[145 124 153 127]: 127, 145

[[146 128 141 132]
 [146 128 153 111]
 [146 128 111 129]]: 132, 146

[[128 138 112 134 136 113 141]
 [130 123 134 107 119 140 105]
 [123 113 147 135 112 149 138]]: 141, 123

[[140 128 110 115 129]
 [117 107 112 126 113]
 [109 121 139 115 120]]: 129, 109

[133 105 138 122 119]: 119, 133

[[130 129 139 149]
 [146 129 129 142]]: 149, 146
---
[[133 121 100 120]
 [148 144 126 148]] Answer: 144

[[149 102 119 134 123 111 143]
 [115 124 104 140 147 148 141]] Answer: 147

[[104 119 148 136 120 115 134]
 [110 137 113 124 109 112 132]] Answer: 109

[[132 133 134 120 133 133]
 [138 139 103 155 103 103]] Answer: 155

[[135 155 116 110 147  99 139]
 [135 155 116 110 132  99 124]] Answer: 132

[[132 110 117 106 156]
 [147 112 128 110 150]] Answer: 128
---
array([[125, 142, 153, 144, 135, 116, 134],
       [116, 131, 128, 128, 116, 133, 146]]) result: 133

array([ 98, 135, 136, 134, 127, 120]) result: 127

array([157, 146, 107, 149, 118, 143, 140]) result: 143

array([144, 141, 105, 130, 136, 113]) result: 136

array([149, 110, 112, 130]) result: 112

array([ 99, 122, 126, 111, 136, 118, 112]) result: 118

array([135, 140, 122, 144, 154]) result: 144

array([155, 128, 156, 143, 151, 134]) result: 151
---
[106 114 102 103] → 103
[149 149 138 141 106 113 115] → 115
[156 142 115 148 146 137 126] → 126
[106 132 133 132 122 145] → 145
[154 105 113 102 149] → 149
[140 146 107 125 135 128 105] → 105
[139 136 120 101 138 136] → 136
[136 119 147 122 138 100] → 100
---
array([[129, 127, 132, 129, 128],
       [146, 133, 106, 145, 143]]) --> 133

array([[121, 116, 130, 136],
       [110, 112, 121, 129],
       [127, 119, 133, 100]]) --> 112

array([[127, 139, 132, 125, 125],
       [134, 125, 132, 107, 133],
       [131, 127, 114, 128, 120]]) --> 125

array([[118, 107, 136, 109],
       [134, 106, 107, 136]]) --> 106

array([[104, 133, 138, 104],
       [142, 124, 116, 139],
       [138, 114, 124, 139]]) --> 124

array([[137, 118, 129, 102, 139, 124, 100],
       [140, 118, 119, 142, 137, 139, 136]]) --> 118

array([[152, 130, 154, 134, 134],
       [131, 126, 128, 121, 120]]) --> 126
---
[[129 126 129 147 117 124]
 [148 138 150 138 152 142]
 [128 145 130 118 145 146]] -> 130

[[136 126 131 124 117]
 [113 107 127 133 128]
 [118 118 130 121  99]] -> 130

[[100 101 101 135 138]
 [156 122 157 116 116]
 [111 136 101 104 130]] -> 101

[[126 120 124 136 123]
 [128 125 130 137 129]
 [134 136 130 136 149]] -> 130

[[137 125 125 138 152]
 [129 129 122 148 116]
 [130 131 126 127 124]] -> 126

[[144 142 149 134 133]
 [113 149 146 130 119]
 [105 151 147 157 149]] -> 147

[[120 136 124 122 124]
 [121 106 127 121 134]
 [124 132 106 120 133]] -> 106

[[131 117 120 107 137 153 121]
 [122 139 136 147 119 108 137]
 [150 124 115 117 131 142 131]] -> 115

[[135 157 137 141 136 131]
 [134 147 147 140 139 129]
 [135 154 135 147 136 130]] -> 135
---
[128 111 137 145 150] value 137, 150

[[141 121 128 128 138 126 127]
 [131 106 127 108 127 130 121]
 [121 129 127 130 136 135 124]] value 108, 141

[148 152 132 107 109] value 132, 152

[101 115 153 141 144] value 153, 153

[138 115 157 103 118] value 157, 157

[122 149 129 139 142 141 128] value 139, 149

[[106 144 117 130 149 135 113]
 [109 107 114 135 142 121 121]
 [143 135 114 117 133 146 133]] value 135, 149

[109 156 117 114 112] value 117, 156

[119 146 149 102 141] value 149, 149

[[133 114 125 128 118 133 154]
 [119 138 128 126 128 127 124]
 [123 139 123 128 123 126 134]] value 126, 154
---
114  154  138  117  125 -> 138
111  117  107   99   98  158 -> 107
144  112  150  143 -> 150
100  146  104  137  108  139  117 -> 104
105  156   98  122 -> 98
135  134  129  126   98 -> 129
---
131,138,102,128 -> 102
129,133,117,150,120,115 -> 117
134,158,126,103,107,129 -> 126
129,126,149,103,135,102,139 -> 149
108,119,137,157,135 -> 137
138,145,124,125,141,156,143 -> 124
138,128,113,157 -> 113
120,145,106,141 -> 106
146,148,116,152 -> 116
108,136,122,151,126,131 -> 122
---
[[139 156 130 122 139 120]
 [117 137 118 139 125 118]]	122

[[139 129 120 100 118]
 [127 119 133 145 118]
 [131 129 128 149 119]]	133

[[129 122 122 134 109]
 [108 141 157 102 131]]	122

[[134 121 153 143]
 [106 138 133 140]
 [114 112 115 137]]	138

[[132 114 155 110 119 122]
 [127 140 144 114 133 136]]	110

[[144 111 140 117 155 135 149]
 [125 129 128 132 121 126 124]]	155

[[125 127 136 107 109]
 [101 129 109 114 117]
 [102 128 110 114 119]]	109

[[124 126 126 122]
 [136 133 103 130]]	126
---
[132 118 104 157] gives 132
[151 121 121 126] gives 151
[131 146 101 114] gives 131
[124 119 155 122] gives 124
[119 128 106 126] gives 119
[120 119 157 145] gives 120
[114 107 139 124] gives 114
[139 116 132 150] gives 139
---
[[126 153 110 111 111]
 [116 143 136 125 130]
 [112 146 120 109 111]]
143

[[139 107 110 118 144 128]
 [148 135 128 124 124 111]
 [141 134 115 120 125 124]]
135

[[108 132 142 146 133 146 151]
 [102 131 140 133 132 142 147]
 [113 145 110 118 124 108 115]]
131

[[123 153 141 144 131 115 108]
 [127 155 123 146 131 134 115]
 [128 128 123 141 132 144 112]]
155

[[141 127 115 125 126]
 [126 145 127 149 132]
 [133 128 126 128 130]]
145

[[147 128 128 100 124 149]
 [148 144 112 128 129 133]
 [128 120 156 145 115 110]]
144

[[121 125 153 127 114 134 122]
 [124 126 100 129 147 129 124]
 [137 112 137 104 138 113 136]]
126

[[113 120 138 153 112]
 [131 156 125 122 148]
 [134 158 125 143 118]]
156

[[132 126 138 149 129]
 [128 127 123 133 131]
 [125 127 124 138 128]]
127

[[128 132 128 131 105 125]
 [128 109 129 129 129 128]
 [129 126 128 106 130 135]]
109
---
[134, 134, 102, 104] Answer: 134
[142, 155, 140, 118, 111] Answer: 140
[104, 131, 98, 129, 153] Answer: 98
[128, 122, 120, 153] Answer: 122
[158, 140, 133, 118] Answer: 140
[118, 131, 103, 100] Answer: 131
[121, 153, 141, 141] Answer: 153
[113, 116, 125, 140, 135, 130, 151] Answer: 135
[132, 117, 135, 105, 100, 134] Answer: 105
---
134	126	101	145
99	138	125	115
119	126	148	104
-> 134

127	139	131	122	117
134	118	124	126	139
144	130	126	110	104
-> 127

124	128	108	135	122	147	148
120	152	118	107	108	146	118
109	144	127	124	150	139	104
-> 124

133	132	140	147	127	131	119
135	133	143	152	127	132	117
131	129	137	139	129	127	119
-> 133

101	144	135	132	129
101	143	133	128	129
102	143	134	130	129
-> 101

127	143	132	128	144
147	154	151	124	151
118	154	139	122	139
-> 127

136	119	101	140	122	128
137	146	133	128	152	121
119	130	143	136	121	153
-> 136

130	133	130	121
117	126	149	152
116	123	127	119
-> 130
---
((128, 106, 122, 126), (105, 106, 143, 101)) => 105
((131, 131, 136, 152), (149, 149, 146, 138), (130, 130, 156, 139)) => 149
((146, 127, 119, 141), (145, 114, 127, 145), (102, 132, 139, 109)) => 145
((141, 140, 138, 139), (132, 150, 150, 150), (141, 135, 135, 135)) => 132
((141, 141, 124, 132), (130, 130, 131, 138), (153, 153, 129, 119)) => 130
((138, 151, 130, 147), (119, 127, 110, 122)) => 119
---
157	120	141	143	121 out 121
157	137	143	136 out 136
130	104	129	124	115	127 out 127
124	107	104	125	149	152 out 152
126	115	143	109	144	128	151 out 151
140	110	151	135	113 out 113
116	146	126	117	152	120	119 out 119
140	111	105	116	141 out 141
126	112	132	152	128 out 128
118	112	106	118	144	152	145 out 145
